Below is a small trained network, with its code and all its weights. Each question gives an input and a target symbol and asks what happens when units are switched off, that is, made to give their printed mean instead of their output.

import numpy as np


def w(rows, s, z=0):
    codes = np.array(rows[::2]) - 128.0
    scale = np.full(codes.shape[1], s)
    scale[-1] = z or s
    return codes * scale


def f(y):
    return y / 2 * (1 + np.tanh(0.7978845608 * (y + 0.044715 * y**3)))


def softmax(a):
    e = np.exp(a - a.max(-1, keepdims=True))
    return e / e.sum(-1, keepdims=True)


def log_softmax(a):
    a = a - a.max(-1, keepdims=True)
    return a - np.log(np.exp(a).sum(-1, keepdims=True))


def net(x, mask):
    ids = ['ΛΞΩδζημπψ'.index(c) for c in x.split()]
    T = len(ids)
    res = E[ids] + P[:T]
    u = 0
    for l in range(2):
        r = res
        for j in range(2):
            rows = slice(4 * j, 4 * j + 4)
            q, k, v = (r @ M[l][rows].T for M in (Q, K, V))
            z = softmax(np.where(np.tri(T) > 0, q @ k.T / 4**0.5, -1e9)) @ v
            o = O[l][rows]
            res = res + np.where(mask[u + j], z, o[:, -1]) @ o[:, :-1]
        u += 2
        y = f(res @ A[l][:, :-1].T + A[l][:, -1])
        res = res + np.where(mask[u : u + 8], y, B[l][:, -1]) @ B[l][:, :-1]
        u += 8
    return log_softmax(res[-1] @ U[:, :-1].T + U[:, -1])


Q, K, V, O, A, B = {}, {}, {}, {}, {}, {}
E = w([
[114,141,175,92],'Λ',
[141,90,192,152],'Ξ',
[187,84,143,174],'Ω',
[184,250,161,86],'δ',
[116,163,157,57],'ζ',
[133,96,161,130],'η',
[99,130,133,9],'μ',
[112,133,177,115],'π',
[233,209,154,139],'ψ',
],0.017)
P = w([
[155,172,174,95],'0',
[54,208,151,155],'1',
[100,74,87,177],'2',
[208,97,115,87],'3',
[81,178,107,150],'4',
[93,79,34,131],'5',
[180,101,135,83],'6',
[85,168,103,156],'7',
[99,93,5,101],'8',
[179,101,142,99],'9',
],0.014)
Q[0] = w([
[195,124,122,68],'0.h0',
[174,90,155,112],'0.h0',
[118,147,55,180],'0.h0',
[206,10,115,131],'0.h0',
[103,255,85,214],'0.h1',
[136,111,80,57],'0.h1',
[160,106,95,175],'0.h1',
[110,135,83,125],'0.h1',
],0.0098)
K[0] = w([
[92,136,176,154],'0.h0',
[159,60,129,85],'0.h0',
[90,81,127,149],'0.h0',
[98,172,67,195],'0.h0',
[206,105,254,77],'0.h1',
[125,75,149,74],'0.h1',
[215,227,123,47],'0.h1',
[195,218,131,76],'0.h1',
],0.0088)
V[0] = w([
[55,134,99,105],'0.h0',
[2,81,65,45],'0.h0',
[110,177,98,119],'0.h0',
[97,182,128,180],'0.h0',
[158,116,97,173],'0.h1',
[75,131,113,165],'0.h1',
[121,118,164,127],'0.h1',
[144,98,95,85],'0.h1',
],0.01)
O[0] = w([
[160,158,3,197,86],'0.h0',
[163,105,90,125,4],'0.h0',
[142,137,89,137,163],'0.h0',
[240,108,68,164,123],'0.h0',
[171,129,78,125,18],'0.h1',
[201,12,73,210,59],'0.h1',
[186,106,136,202,161],'0.h1',
[220,149,139,189,125],'0.h1',
],0.006,0.0037)
A[0] = w([
[135,142,138,93,182],'0.n0',
[34,40,92,105,253],'0.n1',
[126,171,88,85,148],'0.n2',
[189,241,92,73,132],'0.n3',
[95,101,202,82,119],'0.n4',
[64,135,152,196,209],'0.n5',
[66,162,125,118,98],'0.n6',
[251,86,107,92,234],'0.n7',
],0.011,0.003)
B[0] = w([
[124,32,124,112,189],'0.n0',
[130,160,56,207,202],'0.n1',
[112,63,115,182,181],'0.n2',
[127,68,149,182,254],'0.n3',
[208,112,184,192,228],'0.n4',
[173,255,120,17,173],'0.n5',
[57,77,196,159,181],'0.n6',
[88,115,192,54,212],'0.n7',
],0.0073,0.0076)
Q[1] = w([
[93,84,2,97],'1.h0',
[216,140,153,174],'1.h0',
[199,76,133,112],'1.h0',
[114,122,203,102],'1.h0',
[98,198,84,125],'1.h1',
[129,129,148,185],'1.h1',
[192,132,125,137],'1.h1',
[120,98,165,162],'1.h1',
],0.0097)
K[1] = w([
[133,144,82,136],'1.h0',
[139,150,129,148],'1.h0',
[164,2,206,248],'1.h0',
[189,68,118,123],'1.h0',
[79,69,84,151],'1.h1',
[201,36,80,105],'1.h1',
[96,114,104,220],'1.h1',
[75,119,165,230],'1.h1',
],0.0097)
V[1] = w([
[46,184,124,131],'1.h0',
[146,60,70,78],'1.h0',
[122,173,124,94],'1.h0',
[119,248,71,2],'1.h0',
[240,98,188,97],'1.h1',
[145,84,76,139],'1.h1',
[103,70,45,190],'1.h1',
[234,23,207,129],'1.h1',
],0.0068)
O[1] = w([
[55,134,124,169,104],'1.h0',
[156,222,254,154,57],'1.h0',
[201,239,92,62,113],'1.h0',
[181,109,193,92,20],'1.h0',
[66,130,60,120,215],'1.h1',
[97,64,143,52,52],'1.h1',
[168,17,132,126,10],'1.h1',
[167,153,96,82,244],'1.h1',
],0.0072,0.011)
A[1] = w([
[128,118,74,127,101],'1.n0',
[191,220,149,148,208],'1.n1',
[111,103,125,79,102],'1.n2',
[141,114,72,252,185],'1.n3',
[118,153,201,150,165],'1.n4',
[144,219,62,176,47],'1.n5',
[109,39,198,75,254],'1.n6',
[102,171,191,72,86],'1.n7',
],0.011,0.003)
B[1] = w([
[117,105,238,130,169],'1.n0',
[208,76,99,63,192],'1.n1',
[195,75,88,218,127],'1.n2',
[131,57,88,55,223],'1.n3',
[206,2,136,215,151],'1.n4',
[176,73,147,177,254],'1.n5',
[184,161,178,200,140],'1.n6',
[107,86,193,63,173],'1.n7',
],0.0083,0.0096)
U = w([
[121,105,179,80,136],'Λ',
[167,151,126,131,240],'Ξ',
[181,192,51,103,64],'Ω',
[138,83,173,244,106],'δ',
[95,113,177,150,143],'ζ',
[159,177,86,102,157],'η',
[84,103,81,126,152],'μ',
[127,100,167,58,4],'π',
[184,109,20,188,67],'ψ',
],0.011,0.0024)

Each question gives the input, a string of symbols that net reads in full, and the target symbol t.
The units are the heads (4 rows each of Q, K, V and O) and the neurons (one row each of A and B). Each row of codes is followed by its name. A weight is (code - 128) times the scale printed after its matrix; where a second scale follows, it is the last column's (O, A, B and U).
mask holds one flag per unit, layer by layer, with each layer's heads first. A switched-off unit (its flag False) gives its mean, the last column of its rows in O or B, instead of its output. The means were averaged over made-up inputs and are rounded, as every weight is.
A unit's drop is (log p(t) with every unit on - log p(t) with that unit switched off) / (log p(t) with every unit on - log p(t) with every unit switched off).
The circuit of an input: a set's keep is (log p(t) with only the set's units on - log p(t) with every unit switched off) / (log p(t) with every unit on - log p(t) with every unit switched off). Starting from the 12 units with the biggest drops (on a tie, the unit counted first), units are removed one at a time, each time the one whose removal leaves the highest keep (on an exact tie, the one counted first), for as long as the keep stays at least 0.8.
units of the circuit, in order: the units of the circuit, biggest drop first
top k neurons: the k neurons with the biggest drops, biggest first
top k neurons in layer l: the k neurons of layer l with the biggest drops, biggest first
input μ μ Ω μ μ Λ ψ μ Λ Λ, target δ: units of the circuit, in order : 1.h1, 1.n6, 0.n5
input π Λ Ξ η ψ π Ω, target Λ: top neuron in layer 0 : 0.n7
input ψ ψ π μ Λ Ξ μ Λ μ Λ, target ψ: top 4 neurons in layer 0 : 0.n4, 0.n3, 0.n6, 0.n5
input μ Λ Λ η, target δ: units of the circuit, in order : 1.h1, 1.n6
input π δ μ, target ψ: top 3 neurons in layer 0 : 0.n1, 0.n5, 0.n6
input μ ψ ζ δ ψ μ π, target δ: top 2 neurons in layer 0 : 0.n5, 0.n4
input μ μ Λ ζ δ δ Ξ Λ Λ ζ, target δ: units of the circuit, in order : 1.h1, 1.n6, 0.n5, 1.n3
input ψ Ξ π ψ μ ψ δ, target ψ: top 4 neurons in layer 0 : 0.n4, 0.n3, 0.n6, 0.n5
input δ μ μ π ψ η ψ π μ Λ, target μ: top 2 neurons in layer 0 : 0.n3, 0.n4
input ζ Λ π, target ψ: top 4 neurons in layer 0 : 0.n1, 0.n7, 0.n6, 0.n0
input ψ μ μ π Ω ψ ψ Ξ η δ, target ψ: top 2 neurons in layer 0 : 0.n3, 0.n4
input μ Ξ Λ Ξ, target δ: top 2 neurons : 0.n7, 1.n6
input Ξ μ Λ μ ψ μ ψ δ, target δ: units of the circuit, in order : 0.n3, 1.n4
input η π ψ ψ μ ψ Ω, target π: units of the circuit, in order : 0.n7
input μ ψ Ξ μ π, target π: units of the circuit, in order : 1.h0, 1.n7, 1.n1
input μ ζ Ω δ μ Λ ψ, target δ: units of the circuit, in order : 0.n3, 0.n7, 0.n5, 1.n3
input π π π π η δ Ω Λ, target Λ: top 2 neurons : 1.n7, 0.n3
input η Ξ π ψ Λ, target Λ: top 2 neurons : 1.n7, 0.n5
input ψ Ω μ, target ψ: top 3 neurons in layer 1 : 1.n5, 1.n7, 1.n3
input Λ μ π ψ δ Ω δ η ψ, target μ: top 3 neurons in layer 0 : 0.n3, 0.n2, 0.n5
input ψ μ Ξ μ Ω π δ ψ Λ π, target ψ: top 2 neurons in layer 0 : 0.n4, 0.n3
input δ Ξ η Λ, target μ: top 2 neurons : 0.n3, 0.n5
input μ Λ ψ Ω, target δ: top 4 neurons in layer 1 : 1.n6, 1.n4, 1.n3, 1.n1
input μ Λ ζ μ η δ Ω δ δ, target μ: top 2 neurons : 0.n3, 0.n2
input η π ζ Ξ π, target π: top 2 neurons in layer 0 : 0.n5, 0.n3
input μ η π ψ π Λ μ μ μ Λ, target δ: top neuron : 0.n5
input δ ψ Ξ, target ψ: top neuron : 1.n5
